Questions about the row below.
1) Which number is the entry just left of +3.86?
2) Which number is the entry just right of +5.18?
3) Which number is the smallest entry?
4) Which number is the entry just right of the smallest entry?
5) Which number is the entry just left of -3.48?
6) Which number is the entry just right of -5.60?
7) Which number is the entry just right of -1.28?
8) Which number is the entry just left of -5.60?
-4.40,+3.86,-3.48,+5.18,-5.60,-1.28,+6.24,-7.40,+5.44,-3.86,-6.16
1) -4.40
2) -5.60
3) -7.40
4) +5.44
5) +3.86
6) -1.28
7) +6.24
8) +5.18

Read these off the matrix that follows. Counting starts at 1.
1) What is the entry at row 1, column 2?
2) What is the entry directly above +1.43?
3) What is the entry directly below the largest entry?
4) What is the top-left entry?
5) What is the entry in row 3 and column 1?
6) What is the entry in row 2 and column 1?
7) What is the entry directly below -0.39?
+2.80,+0.02,+1.82,+4.35,+2.88,+0.95,+0.32,-1.30,+1.24,+0.48,+2.61,+0.96
+3.80,+0.14,+1.06,+5.69,+1.52,-1.59,-1.32,+0.90,+2.50,+1.25,+1.87,+3.08
-4.15,+0.29,-2.75,-6.69,-2.84,+0.20,+0.96,+2.14,-2.00,-0.32,-1.61,-0.39
-4.42,-0.15,-2.97,-7.24,-1.54,+0.34,+1.43,+0.86,-2.44,-0.85,-0.68,-2.65
+2.21,+0.76,+0.39,+3.30,+0.72,-1.89,-3.00,+0.09,+1.26,+1.62,+1.94,+2.43
-4.23,+0.61,-3.11,-6.85,-2.52,-0.97,-0.95,+0.98,-2.28,+0.42,-0.89,-1.23
+1.98,+0.63,+1.22,+3.26,+1.19,-1.32,-3.74,-2.59,+0.54,+1.10,+1.64,+0.11
-1.30,-0.68,-0.26,-1.77,-1.40,+0.68,+2.29,+0.40,-0.52,-0.62,-3.07,-1.49
1) +0.02
2) +0.96
3) -6.69
4) +2.80
5) -4.15
6) +3.80
7) -2.65

Questions about the table below. Counting starts at 1.
1) What is the top-left entry?
2) What is the entry directly below the largest entry?
3) What is the entry at row 2, column 1?
4) What is the entry just right of 4045?
5) What is the entry just left of 4046?
6) What is the entry just right of 7329?
7) What is the entry in row 3 and column 1?
8) What is the entry directly above 8006?
6201,7193,6008,3856,4045,5735,4495,5860,7706,7182,5518,4787,6167,6428,8646
4758,4613,7558,5599,7272,5395,5328,4855,4863,4798,4386,6427,7038,5273,6907
6447,4590,6144,8136,6938,7053,4444,7045,3666,2972,4177,5060,7329,6357,6292
6487,7321,4758,6461,3795,4414,5182,5912,7400,7318,5199,5856,5727,5552,5026
6467,4602,6149,8106,6945,7036,4421,7023,3645,2945,4178,5107,7319,6363,6269
4762,4613,7568,5565,7263,5380,5320,4869,4839,4787,4425,6423,7020,5291,6906
6186,7190,5987,3844,4046,5719,4476,5843,7715,7239,5564,4824,6190,6403,8628
6487,7326,4782,6494,3751,4435,5187,5900,7402,7328,5227,5846,5717,5544,4998
4771,4590,7605,5589,7233,5370,5312,4860,4875,4807,4391,6445,6999,5284,6906
7492,4923,4427,6293,7054,8055,5659,6838,4810,5424,3572,6739,7204,4392,4767
6212,7208,5985,3839,4034,5716,4474,5861,7718,7221,5522,4820,6178,6392,8642
7144,7991,6413,4881,5412,3711,4508,5347,6933,6114,7565,7216,5256,7726,2905
6422,4598,6141,8170,6926,7073,4422,7063,3650,2980,4191,5056,7321,6376,6271
6516,7334,4777,6473,3774,4424,5190,5894,7402,7306,5188,5875,5723,5572,4958
7128,8006,6413,4896,5414,3730,4516,5317,6909,6099,7571,7215,5241,7733,2880
6227,7176,5998,3849,4039,5720,4481,5864,7702,7199,5549,4796,6187,6402,8644
1) 6201
2) 6907
3) 4758
4) 5735
5) 3844
6) 6357
7) 6447
8) 7334

Questions about the array below.
1) Find the minimum.
2) Find the entry just right of the smallest entry.
3) Find the largest entry.
4) Find the entry in the bottom-right corner.
5) Find the first entry in reading order.
6) Find the largest entry in the first column.
7) Find the fourth-last entry, reading row by row.
8) Find the top-right entry.
[[85, 49, 69, 69, 70, 60, 67, 73, 65, 58, 62, 33, 28, 49, 48],
 [59, 55, 66, 55, 64, 71, 72, 57, 81, 74, 74, 64, 74, 81, 73],
 [61, 81, 66, 64, 72, 84, 73, 65, 66, 66, 56, 33, 66, 84, 50],
 [60, 78, 64, 56, 89, 42, 59, 60, 62, 77, 63, 91, 47, 60, 52],
 [66, 57, 72, 48, 74, 96, 67, 67, 61, 72, 59, 67, 70, 54, 61],
 [49, 50, 60, 55, 50, 74, 70, 84, 75, 69, 69, 86, 69, 40, 90],
 [46, 66, 59, 67, 74, 19, 62, 76, 51, 54, 64, 36, 92, 54, 87],
 [63, 59, 70, 63, 78, 55, 57, 73, 60, 77, 67, 55, 32, 97, 65],
 [91, 63, 66, 59, 60, 56, 68, 56, 69, 61, 57, 41, 43, 68, 58],
 [56, 66, 48, 60, 56, 24, 63, 87, 68, 66, 73, 29, 61, 68, 58],
 [71, 72, 64, 73, 48, 64, 60, 79, 59, 67, 68, 55, 58, 76, 72]]
1) 19
2) 62
3) 97
4) 72
5) 85
6) 91
7) 55
8) 48

Read these off the table that follows.
1) Read off the entry just left of -0.14.
2) Read off the entry in the bottom-left corner.
3) Read off the top-left entry.
4) Read off the entry directly below the smallest entry.
5) Read off the entry directly above -1.14.
6) Read off the largest entry.
7) Read off the entry in the top-right corner.
8) Read off the entry just right of +2.04.
+1.24,+3.43,-6.11,-3.08,-2.74,+1.37
-2.24,-3.21,-0.31,+1.50,+1.14,-4.72
-1.46,-1.14,-2.90,-0.14,-1.69,-3.21
-5.47,-0.47,-2.45,-2.71,-1.28,-4.08
+0.83,+1.81,+3.11,+2.66,+3.34,-0.17
-1.22,-1.38,-1.69,+2.04,+0.54,-4.54
1) -2.90
2) -1.22
3) +1.24
4) -0.31
5) -3.21
6) +3.43
7) +1.37
8) +0.54

a =
+0.97,-1.55,+4.23,-1.29,+4.19,+3.81,+1.54,-0.56,-1.96,+0.13,+6.24,+4.08,+1.90
-1.82,-0.24,+1.30,+0.88,-1.45,+1.81,+2.58,+1.76,-1.61,-1.55,+1.22,-0.17,+0.96
Counting starts at 1.
The bottom-right entry is +0.96
The entry in row 1 and column 2: -1.55
The entry in the bottom-left corner: -1.82
The entry at row 1, column 3 is +4.23
The top-right entry -> +1.90
Which number is the entry at row 1, column 1?
A: +0.97
Which number is the entry directly below the largest entry?
A: +1.22
Which number is the top entry of the column that holds the smallest entry?
A: -1.96
The top entry of the column that holds the largest entry -> +6.24
The entry just left of +4.19 is -1.29
The entry just left of -1.61 -> +1.76
